[128 = 0]
<21> [ 88 144 135 153 142 115 151 123 192 155 126 134 115 110  90 135  95  85
 127  96 119  93 148 129 101 132 127 132  96 127]
<32> [111 149 129 148 124 127  98 130 157 206 175 114  83 115 122 125  93 125
 108 113 103  92 132  96 121 120 120 128 121 175]
<33> [121 138 142 208 117 139 125 145 113 120  75 136 143 131 143 145 130 123
 127 145 146 128 123 131 149 107 107 117  91 134]
<19> [155  91 147 131 133 128 178 137 120  61  91 135 128 135 132 114 160 138
 152 119 138 159 126 189 139 158 132 105 140 125]
<32> [104 108 143 108 112 120  87 104 123 176 160 167  99 124 132 125 158 144
 125 115 178  74  79 106 121 108 192  82 155 153]
<32> [ 97  95 144 133 177 113 151 166  44  97 138 136 124 190 147 133 152 129
 108 133 125 104 101 102 187 125 108  90 124 151]
<24> [115  85  65 136 172  60 139 137  78  27 130  78 168 204 102 146 163 101
 163  93 106 141 147 137 143 172  89 121  77 123]
<21> [ 52 145 150 166 142  86 163 155 144 186 133  98 131 145  66 163  54 129
 124  93  85  55 100  53 125  72  99 162  81 137]
<19> [ 87 127  91  98 164 117 139 128 108 115 157 145 137 146 111 150 133  98
 116 115 137  90 134 100 138 116 148 109 120  89]
<32> [144 128 113 131 132 111 123 121  99  97 132 127 159 122 133 130 151 128
 141 137 128 135 144 147 126 141 131 128 147 113]
<24> [109 120 132 120 130 173 133 102 155 169 125 182 100 116 115 128 153 119
 107 136 184  80  96 135 143 105 191  89 133 103]
<33> [137 149 197 190 137 127 139 130 155 180 119 126 116  99 131  97 109 120
 114 144  94 119 143 159 124 159  91 149 141 190]
<32> [139 164 158 113 101 132 115 103 180 156 103 127 160  86 120 119  98 123
 134 147 121 152 141 129  79 125 120 190 136 109]
<21> [119  95 122  98 132 106  94 115  92 117 137 129 131 175 141 121 164 139
 132 127 154 130  87 107 140 140 141 111 124 155]
<32> [ 67 148  95  88 139 116 147 112 207 149 143 150 106 113  92 146  85  78
 122  75 142 101 139  97  89 127 165 122  94 104]
<21> [ 89 115 103  81 167 123 113  83 178 158 159 153 100 153 106 110 147  74
 109 105 155 101 119 125 119 176 163 110 105 145]
<20> [ 92 162 107  97 145 121  74 129  82 140 159 132 178 138 137 159 118  99
 105 162 124 100 147  54 122  82 109 158 122  75]
<24> [156 130 111 163 116 155  52 134  75 106 112 123 145 153 184 133 168 120
 117 177 148 160 143 123 154 121  91 117 103 132]
<24> [113 106 127 195 142  66 152 182  94  75 136  68 133 160 102 155 111 126
 163  83  67 108 160 125 130 120  59 122  91 147]
<19> [150 121 106 228 114 189 187 145 160 135 101 135  88  91  85 153 136 137
 136 118 137  80 142 191 164  84 150  80 108  83]
<20> [146 155 100 152 121 141 120 115 124 136 111 126 148 115 141 128 124 131
 119 152 132 155 133 134 140 140 129 144 124 129]
<19> [147 100 179 160 178 168 179 164  80  72 139 192  98 104 161 113 192  94
 111 149 140  92 180 212 168 141 133  41 185 103]
<33> [154 118 132  92 114 120  47 107  59 142 145 110 167 163 160 117 166 165
 125 179 136 145  92  92 138 121 117 158 152 144]
<24> [ 96 122  98 119 132 114 145 122 113 117 115 156 127 145 135 141 133 134
 124 107 171 126  86 106 147 130 176  93 117 137]
<21> [102 146 108  47 173 111 117 111 132 127 181 138 145 131 124 122 120  79
 108 129 110 122 165 102 104 154 127 151 144  99]
<33> [139 151 171 162 117 151 100 107 166 153  89 138 152 102 129 117 131 100
 124 165 135 132 149 151 104 129 103 162 114 117]
<32> [102 138 104 160 180 102 176 142 103 110 139 126 143 140 111 138 120 100
 117 116 102 106 150 133 155 153 115 119 118 130]
<33> [110 144 134 155 164 112 165  97 154 203 135 121 123 135  90 102 107 129
 104 129 105 102  94 133 151 175 136 157 125 188]
<19> [138 131 123 108 113 177  84 121 145 133  96 146 102 152 183 112 136 116
 100 154 167 186 113 115 143 144 123 120  94 153]
<19> [110 121 171 155 139 130 153 154  98  99 106 157 146 120 130 145 140 117
 130 137 139  95 135 135 135  92 123 106 136  93]
<24> [129 146 157 130 161 136 148 133 108 117 138 143 168 100 115 132 136  97
 120 162 104  96 177 148 122 114 107 149 160  67]
<24> [113  93  80 119 125  84 143 125  61  66 114 132 164 167 121 156 165 163
 158 105 168 125  76 113 152 117 175  93 127 112]
<24> [143 110 159 127 121 124 147 130 135 105 118 126 138 114 109 125 141 134
 152 125 121 119 138 160 110 120 125 133 147 102]
<20> [109 169 150 128 154 163 181 166 145 133 122 142 125 100 131 139  73  97
  95 143  94 126 173 115 133 103  95 149 126  85]
<20> [ 94 102 166  93 119 165 113 138 175 110 100 166  93 143 136 136 137  86
 124 115 174 117 126 115 106  93 132  96  88  92]
<20> [185  77 147  89  49 174   4 113 140 144 135  89 100 155 140 123 176 170
 157 154 152 140 104 116  99  67 109 139 115 110]
<33> [132 113 186 220 117 156 101 123 145 150  56 130 126 153 133 117 154 116
 125 160 153 125 103 154 149 126  88 128  70 166]
<32> [ 95 123 159 110 144 131 151 156 128 103  99 132 132 158 133 136 105 109
 118 126 124 138 123  98 131 111  96 139  96 115]
<32> [128 164 150 173 110 131 123 116 166 195 132 138 116  76 123 121  99 132
 119 130 121 106 133 134 111 126 139 137 143 158]
<33> [100 154 162  79 131  98 200 119 177 124  95 152 152  95 113 118  74 128
 134 103 126 157 113 124  89 152 156 167 150 125]
<21> [175 108  98  66 121 199 116 101 112 164 129 101 122 174 118 110 148 182
 104 184 132 155  70 115 180 111 136 170 131 102]
<19> [ 96 170  73  97 175 112 129 106 123 182 191 136 127 126 125 123 101 103
  85 127 110 109 135  89 143 165 150 139 141 151]
<20> [110 161 113 152 123 122 120 175 146 152 200  92 105  82  95 170  69 106
 132  98  58  63 211  94  92  57  85 135 127  77]
<24> [ 99 123  67 147 153 113 100 124  85 136 156 115 135 173 117 152 144 117
 116 125 135  94 114  89 163 119 130 109  92 131]
<24> [132 193 217 143 124 166  61 115 152 185 114 169 166  64 170 110 116  73
  92 207 125 123 188 126  83 111  83 180 153 105]
<19> [145 150  80 177 136 168 184 121 129 127 107 150 133  94 112 141 133 132
 117 141 144 119 136 170 167 125 167 107 135  88]
<33> [ 71 178  70 178 148  92 174 155  98 138 139 153 129 109 141 165  76 123
 105  92 133 108 124  81 157 125 163  90 119 155]
<33> [ 78 115  76 165 137 118 168 151 104 107  99 135 116 173 118 167 117 135
 124  92 161 112  78  90 177 104 154  81  69 134]
<33> [135 108  99  53 130 130 115  99 117 123 141 111 154 161 103 128 146 147
 135 140 135 134  96 106 128 119 146 161 133  88]
<32> [146 149 105 125 154 140 174 126 134 122 118 109 145 129 117 117 106 125
 115 144  94 163 144 147 148 162 108 167 127 120]
<19> [ 79 169 123 109 123  58 123 123 138 150 125  97 182 132 106 148  59 129
 137 107  98 136 114  52  86 120 108 199 105 141]
<21> [108 155 213 163 136 197 160 126 136 198  76 181 146 100 115 129 118 126
  87 196 151  74  96 123 155  64 133 152 138  82]
<24> [113 145 146 128 165 143 102 110 184 127 112 142 125 137 142 104 131  39
 104 143 126 151 181 149 106 185  83 144  82 139]
<19> [143 103  94 127 100 142 118 113 184 146 117  89  84 157 103 121 120 148
 142  98 130 152  97 132 128 140 130 133  80 159]
<19> [ 96 111 177 108 172 129 103 152 110 147 183 154  79 148 158 110 143  86
  95 127 118  85 149 111 135 138 104  87 141 165]
<21> [163 134  76 106 103 142 125 118 150 146 136  55 140 142  83 137  96 167
 143 133  83 154 123 111 125 107 103 197 106  96]
<32> [159 158 105 162 112 136 140 128 129 121 126 141 129  76 151 126 124 136
 130 131 130 152 158 165 127 147 148 113 158 133]
<33> [127  99  85  80 119 105 156 160  57  59 135 114 142 162 137 156 132 178
 148 106 133 149  97  94 152  97 148 107 142  99]
<32> [144  85  89  62 159 119  99 132  96  85 158  47 146 222 100 126 145 123
 137 139  75 154 136 101 142 137  54 182  84 102]
<20> [ 77 165 108 120 143 123 143 127 150 115 112 182 138 103 147 147 105  76
 109 112 165 128 147 107 113 132 160 104 112 106]
<20> [138 102 143 177 139 149 191 128 187 131  90  94 110 142  59 124 121 124
 145 113 100 110 127 180 140 131 101 148  83 114]
<21> [136 168 101 189 150 162 170 163 113 151 148 126 106  97 134 140  95 123
  95 141  90 113 170 137 171 118 110 115 134 124]
<21> [ 96 130  89 137 146  90 116 129 118 143 157  94 134 161 100 146 110 120
 129 105 104 102 123  87 132 127 111 140  94 144]
<21> [132 137 151  71 143 130 119 126 119  90 128 145 164 118 147 121 136  97
 125 153 125 151 166 131 100 135 112 153 152  82]
<24> [145 113  93  96 121 146 159 125 147 127 133 123  88 138 128 116 121 156
 125 106 134 158 102 138 147 150 160 113 131 147]
<19> [175 119  75 170  60 175 106 130 237 133  96  70  57 123 111 131  99 137
 157  86 121 184 148 161 106 128 105 129  48 144]
<20> [152 172 110 169 107 106  86 162 120  79 132 116 137  86 195 134 104  97
 136 122 102 191 218 137  93 155  77 122 126 152]
<20> [110 122 195  64 135 118 158 171 130  88 137 163  98 112 174 114 104 114
 122 105 121 153 150 119  98 134 120 106 167 138]
<20> [119 101 153  97 148 147 105 148  59 176 196 116 107 163 116 134 146 162
 104 156 105  52  96  78 168  63 119 122 161 113]
<33> [153  76 117 117 122 144  84 119 105 113 137 110 107 178 131 119 184 142
 138 136 146 128 105 139 150 128 123 104 113 136]
<21> [ 98 127 151 125 129  75 112 142  99 102 126 116 168 142 126 146 119 121
 147 117 117 117 130  92 102 110 102 146 120 124]
<20> [178 116 130 147  93 142 108 135 127 141 146 101  94 112 140 115 135 171
 142 127 112 143 130 153 129 127 123 119 152 159]
[155 130 177 122 125 137  84 110 177 104  93 125 143 123 151  95 144  76
 136 152 123 180 178 171  82 175  73 164 108 134]  <24>
[ 88 110  59  64 165 122 146 108 115  99 133 143 138 183 112 143 144 108
 116 111 163 128  94  95 154 142 169 112  96  97]  <19>
[103 147 112 200  87 159 120 148 139 143  99 127 149  98  82 197 109 129
 145 129 146  56 136  99 120   5 132 124  84  29]  <19>
[160 122 167  78 117 101  77 132  86  75 147 129 166 113 174 113 158 125
 149 151 118 163 170 139  84 140 102 143 182 115]  <19>
[ 66  93 110 122 154 119 128  99 132 149 134 160 120 169  80 148 164 106
 125 104 183  47  72 104 145 106 184  85  93 109]  <20>
[105 132 179 105 123 131 130 136 131 127  97 152 142 130 144 128 115 123
 121 140 144 136 110 103 115 108 122 142 127 120]  <32>
[108 135 109 153 151 120 203 133 128 103  96 141 146 126 103 141 115 124
 129 113 132 125 119 144 150 138 148 122 117 110]  <19>
[133 141  85 146 122 151  64 122  95 137 145 122 147 137 137 152 150 117
 118 160 140 109 144 103 142  91 118 126 109  91]  <33>
[130 110 111  61 141 142 162 120 202 116 170 129  81 107  89 118 121  98
 138  83 112 116 169 161  91 145 151 117 140  87]  <33>
[119 127 114 113 142  91 126 121 105  89 122 121 169 145 128 132 136 116
 141 125 126 145 133 122 118 149 120 143 123 121]  <24>
[169 171 162 175  73 133  91 113 138 197 109 104 154  79 138 117  98 179
 133 167 109 147 115 125 109 110 113 187 154 161]  <19>
[173  96 117 173 111 168 168 128 136 106  85 121 106 133 115 121 158 162
 144 130 144 145 106 190 166 133 142 103 118 125]  <32>
[164  98 108 105 150 142 105  87 131 164 172  95 116 157  91  97 171 138
 125 148 107 108 118 158 146 161 127 148 141 138]  <33>
[103 175 105 125 151 120 165 132 142 168 162 124 138  95  99 142  74 117
 108 122  89  99 152 102 124 118 131 157 141 106]  <33>
[ 88 153 101 171 166 163 191 174  92 147 146 167  90 118 139 156 101 120
  79 125 130  80 130 103 195  93 149  69 128 118]  <24>
[125 138 128 174 149  86 167 190  49  53 123 104 170 133 146 155 110 131
 141 125  80 140 171 122 146 117  71 128 134 116]  <24>
[136 181 119 134 103 158 104 172 130 145 169 138  97  64 174 148  79 120
 106 131 104 132 196 101 109  84 113 114 155 108]  <20>
[182 110  76  64 110 173 136 143 144  51 102  84 122 160 143 125 124 137
 141 134 112 228 153 143 132 139  93 157  97  81]  <32>
[163 113 128 192 146 138 168 141  92 109 105 102 138 146 117 120 149 150
 131 150 102 135 126 175 178 146  98 131 126 141]  <32>
[112 156 121  65 123 108 107  87 179 157 120 140 137 124 145 102  99 112
 116 122 144 181 109 102  92 182 149 167 124 168]  <24>
[ 72 154 128 108 144 115 111 122 152 212 187 154  83 115 128 127  91 111
  92 103 130  75 113  70 120 124 159 109 136 173]  <32>
[ 92 187 215 173 142 184 189 128 169 231 115 216 112  34 118 124  89 112
  76 163 146  46 126 137 133  81 174 119 181 104]  <21>
[117 160 168  57 128 137 121 146 133  94 105 150 161 114 174 126  94  98
 113 154 124 185 161  95  91 121  96 170 138  90]  <20>
[127  98 175 101 122 187 117 150 132 145 129 145  80 147 139 124 141 133
 109 146 144 106 109 115 145  79 121 106 125 108]  <20>
[ 66  89 103 112 190 100 203 117 122  78 110 155 146 178  71 147 156  89
 134  92 158  79  99 135 154 141 165  95  93  86]  <32>
[106 137 206 141 113 112  73  98 162 145  95 159 170 103 125 123 147  85
 142 150 157 100 139 133  67 115 117 152 123 112]  <24>
[128 105 106   6 166 191 121  89 122 188 166 133 103 192 115  98 148 145
  75 173 142 125  60  87 179 131 159 156 138 112]  <21>
[118 140 112  52 153  66 208  96 145 125 150 148 139 103 116  96 101 150
 133  85 121 162  99 142 109 213 198 142 195 172]  <33>
[148  95 133 179 136 179 125 143  90 166 145 131  71 155 135 120 168 159
 103 150 138  85  94 144 200 108 133  75 130 160]  <20>

(46) [110  85  95 111 103 141  94 155  89  79 110 122 131 146 142 147 114 132
 155 123 108 169 122 146 113  98 168 142 110 170]
(46) [193  95 139  96 110 154 127 137 161 115 104 101 172 141  84 120 122 149
 116 168 135 135 119 104 134  61 128 135 140  97]
(47) [121 139 161  98 104 135 111 182 130 187 112 145 149 125 107 110 157 153
 122 107  33 143 136 123  66 157 137 117 230  53]
(46) [192  81 142 112  98 157 145 134 170 106 123  85 194 136  82 110 125 154
 142 184 130 110 101 115 162  40 119 144 123 101]
(43) [ 63 149 156 164 108 139 128 160  88 132 109  98 120 151 139  85 158 157
 108 121  93 182 152 150  58 163 140 124 134 118]
(44) [118 171 156 117 177 125 103 175  92 194  91 114  71  99 137 124  74  95
 144 110  96  99 120 133 134 189 168  91 167 123]
(43) [149 208 126 133  97 135 162  30 223 224 223  95 127 116 180 107 166 105
 124  76 172  66 167 114 164 220  69 147 113 122]
(46) [135  92 128 142 151 120 123 142  99 113 141 150 159 118 176 118 171 165
  83 120  94 150 127 145  74 119 137 128 197  91]
(43) [ 90 159 130 160 124 117 148 132 110 126 137  98 115 128 176 114 136 115
 148 127 131 134 117 135 128 168 149 134  79 154]
(46) [108 169 129 186 128 103 144  72 131 168 161 105 138 147 183  77 164 103
 151 119 114 123  69 108 178 200 151 128 112 108]
(47) [ 99 135 119 167 186 114 111 115 108 122 141 149  89 117  95 127  83 108
 126 112 156  65 138 188 178 129  95  91 129 163]
(46) [122 152 122 118 139 124 101 133 100 145  86 115  85 141 133 133  87  87
 158 126 125 149  96 100 156 165 182 116 103 149]
(43) [211  72  86  54 128 147  87 118 134  98 109 168 122 124 137 196 106 119
 103 127 142 161 134  90 114  82 149 147 157 135]
(46) [107 158 137 162 200 116 113 133  84 165 133 139  57  90 158 134  80  89
 129 105 123  74 124 165 157 188 134  94 151 149]
(47) [119 134  89 117  74 140  95 136 156 102 157 124 162 167 135 124 162 140
 110  90 109 148 166 174  82 132 117 136 137 138]
(43) [151  86 151 134 132 153 153  90  99 134 117  89 131 119 175 112 143 159
 114 158 149 177 114  73 119 109 151 158 121 117]
(44) [ 95 171  94  93 103  84 141 171 158  83 119 142 149 141 120 159 131 107
 164 117 161 130 137 129 119 125 139 129  46 173]
(47) [122 151 154 138 207  81 178 147 126 116 110 117 148  99 135 110 125 150
  97 149 210  98 137 120 128 101 118 100  98 127]
(43) [178 118 134 122 174 114 128 123 124 126 105 167 110 110 120 154 109 107
 104 154 136 122  97  94 146 118 136 116 153 101]
(43) [143 163 111 115 130 143 100 128 160 145 142  54 157 155 153  85 125 139
  98  89 171 111 173 171 115 141 131 109 127 146]
(47) [164 140 153 130 131 112 159 146 164 125 109 120 167 131  89 112 133 126
 133 177 130 108  88 100 155  98 127 120 117  85]
(47) [170 144 105 116 109  67 165 132 201  86 138 181 205 143 100 146 168 104
 151 165 130 107  60  85 172  95 125 132  94  87]
(44) [ 71  71  96 169 123 153  68  96  53 107 131  99 120 168 142  89 114 144
 156  97 101 161 111 178 154 120 163 126 139 173]
(44) [100 132 178 128  64 182 154 187 124 153 114  33 129 117 113  99 106 143
 196 161  81 119 133 145 123 121 140 151  90 142]
(43) [ 77  48 182 189 160 124 193 126  54  87  93  46 193 127 132  43 145 214
 158 203 164 164  77 104 155  27 158 139  77 126]
(46) [148 125 126 140 105 136 131  95 156 135 145 108 164 151 128  99 155 138
 122 134 127 133 113 118 143 123 122 136 132 104]
(43) [ 69 105 167 159 122 136 146 143 111 144 136  80 192 139 104  46 169 209
 125 123 110 129 151 165 100  93 106 119 165  97]
(46) [128 141 132 145 180 101 134 149  96 147 137 152  95  82 182 149 107  93
 148 124 100  86  91 136 151 170 154 115 147 129]
(47) [171 156 158 155 127 108 193  93 147 123 113 139 122 127 167 136 173 110
  95 191 151 180  80  31 119 155 141 155  80  82]
(44) [ 98 119 195 177 188  96 184 170  92 147 108 132 138  81  93  94 115 143
 164 182  99  72  71 127 173 103 124 102 145  86]
(47) [ 70 123 163 187 172 109 172 115  90 141 150 127 122  96 143  95 142 156
 132 133 137  98 127 149 140 133 101 120 129 126]
(47) [200 117 149  66 109 197  94 114 156 181  89  93  85 128  61 145  62 115
 125 141 138 125 156  91 148 109 121 131 153 121]
(43) [155 121 120 125 188  93 127 151  94 136 140 157 142  90 240 139 162 134
  85 106 103 137 110 121  77 162 172 122 197  94]
(47) [184 160 116 147 100 126 121 129 201  94 128 129 162 175  59 118 129  94
 110 167 128 101  97 144 166 107 104 112 108  98]
(47) [ 93  99 157 122 150 138 120 170  82 160 111 104 130 100 116 104  99 154
 170 122  88 103 123 151 137 111 146 114 170 126]
(47) [133 157 117 130 152 115 129 106 148 123 139 149 112 131 127 139 134 123
  79 110 178 122 167 136 110 143  96 115 122 136]
(46) [146 142 138 134 138 102 196 142 180  94 171 148 167  91 145 148 170 151
  89 148 174  86 165 143  94  99  67 140 104 118]
(44) [162 152 122  83  89 181  77 108 151 168 104 117  71 155  95 149  97 103
 101 104 127 162 175 109 104 165 124 131 146 133]
(43) [ 81 128 146 137  77 157 131 130 132 177 173 102 148 123 142  93 168 166
 145  89  68 121 166 165  92 158 102 144 175 111]
(44) [110 101 152 136 178 119 115 153  51 145  82 153  86 103 134 134  98 123
 143 141  86 147  87 106 132 137 174 112 169 114]
(44) [124 133  88  90 160  86 100 147  88 100  91 179 101 128 179 178 120  99
 123 105 138 181 111  91  99 153 191 123 118 153]
(44) [129 177 126 118 105 123 133  93 202 128 128 158 123 163  22 131 131 120
  93 123 186 114 178 123 137 121  52 112 100 122]
(44) [160 160  83  85 102 126  92 104 187 120 134 161 121 160  88 163 118  94
 112  98 159 125 157 126 136 137 106 122 116 144]
(46) [166 145 106 183 170 125 131  97 149 108 184  94 139 123 191 108 129 111
  86 125 172  67 128 190 158 141 108 115 117 146]
(44) [ 72 192 162 152 182  65 182 157 115 119  81 121 126 127 114 101 132 131
 121 152 195 137 121  97 122 141 138  97  56 131]
(43) [157 118  89  78 117 142  73 157 124  91  96 146 115 153 126 168 111 118
  94 109 130 175 158 135  77 116 154 125 142 148]
(46) [ 93 150 142 130 140  99 144 136 107 161 127 167 105 104 149 140 142 116
 148 114  95 133 112 101 119 176 141 127 144 111]
[150 163 153 131 176  73 181 120 162 116  99 178 137 119  81 138 141 122
  91 171 189 122 110  68 140 110 101 108 101  87]  (44)
[139 124  86  95 132 107  99 160 132  93 128 175 127 124 130 177 112 101
 138 108 117 116 126 149 125 120 141 122 133 151]  (43)
[127 155 121 128 123 112 137 112 163 113 124 132 139 152  87 123 130 121
 120 134 171 124 135 121 145 118 106 119  90 133]  (44)
[101  70 176 118  99 123 223  90 157 166 177 112 209  77 109  99 177 204
 200 153 139  87 120  79 172  55  75 173 118  99]  (47)
[137 171 111 141 179  74 140 127 157 100 119 148 134 135  99 132 105  92
 125 141 191  82 103 132 183 120 120  93  78 143]  (43)
[130 129 107 121 101 139 117 125 147 121 153 111 144 137 142 128 134 127
 137 111 126 118 141 153 128 129 123 137 119 146]  (44)
[186 120 112  74  77 172 121 112 214  95 132 113 153 156  43 150 118 149
  85 136 197 123 208 138 110  55  57 140 102 143]  (46)
[ 90 140  75 156 120 106  99  74 111 117 177 219  74 136 168 175 153  86
 117  73 103 144 134 146 121 201 111 137 139 154]  (47)
[133 122 123  56 112 114 101 144 138 188 126 208 126 104 105 170 137 122
 156  83  54 127 127  89 111 154 134 129 220  82]  (47)
[146 106  92 115 102 167  55  91 123 153 139 124 104 157 116 130  97 102
 146  90  90 128 122 148 165 147 143 127 169 143]  (46)
[179 177 117 107 125  92 156 122 173 142 131 139 137 119 174 155 139  76
 149 145 136 119  74  64 159 169 162 139  89 110]  (46)
[ 81 126 168 129 137 107 157 162  87 151  92 144 118 105 113 123 129 138
 170 147  91 145  97  89 124 134 153 127 131 106]  (46)
[132 108 108 136 122 135 105 111 121 146 168 150 122 115 155 139 128 112
 151 102  80  97 111 155 154 150 127 134 171 128]  (46)
[164  88 104 145 165 149  89 150  90  85 120  84 124 127 164 126  77 113
 129 143 131 105 101 182 159  94 169 115 126 166]  (46)
[ 95 103 120 111 176  92 145 159 102 107 125 117 161  97 143 125 109 154
 167 119 169  92 126 146 151  79 143 116 105 166]  (47)
[124 109 129 146 113 114 190 129 129  68 133  63 193 134 191 102 167 163
 142 173 183 160 105 104 122  79 154 162  32 152]  (47)
[165 129 110 116 151 119 123 149 130  94 121 130 134 124 166 149 127 122
  91 134 152 136 134 133 100 118 145 125 123 135]  (46)
[ 75 192 105  96  72 103 157 113 173 114 136 160 107 146 110 169 155 112
 138 100 182 163 185  98  92 163  94 150  36 173]  (46)
[173  54  92  75  83 155  86 117 124 100 126 213 112 127  99 207 123 117
 135 127  69 165 120 102 115  91 127 161 180 119]  (44)
[141 149 137  94 131 103 172 163 146 124 136 166 131  86 179 175 165 136
  99 127 135 141 159  98  54 145 120 147 129 111]  (44)
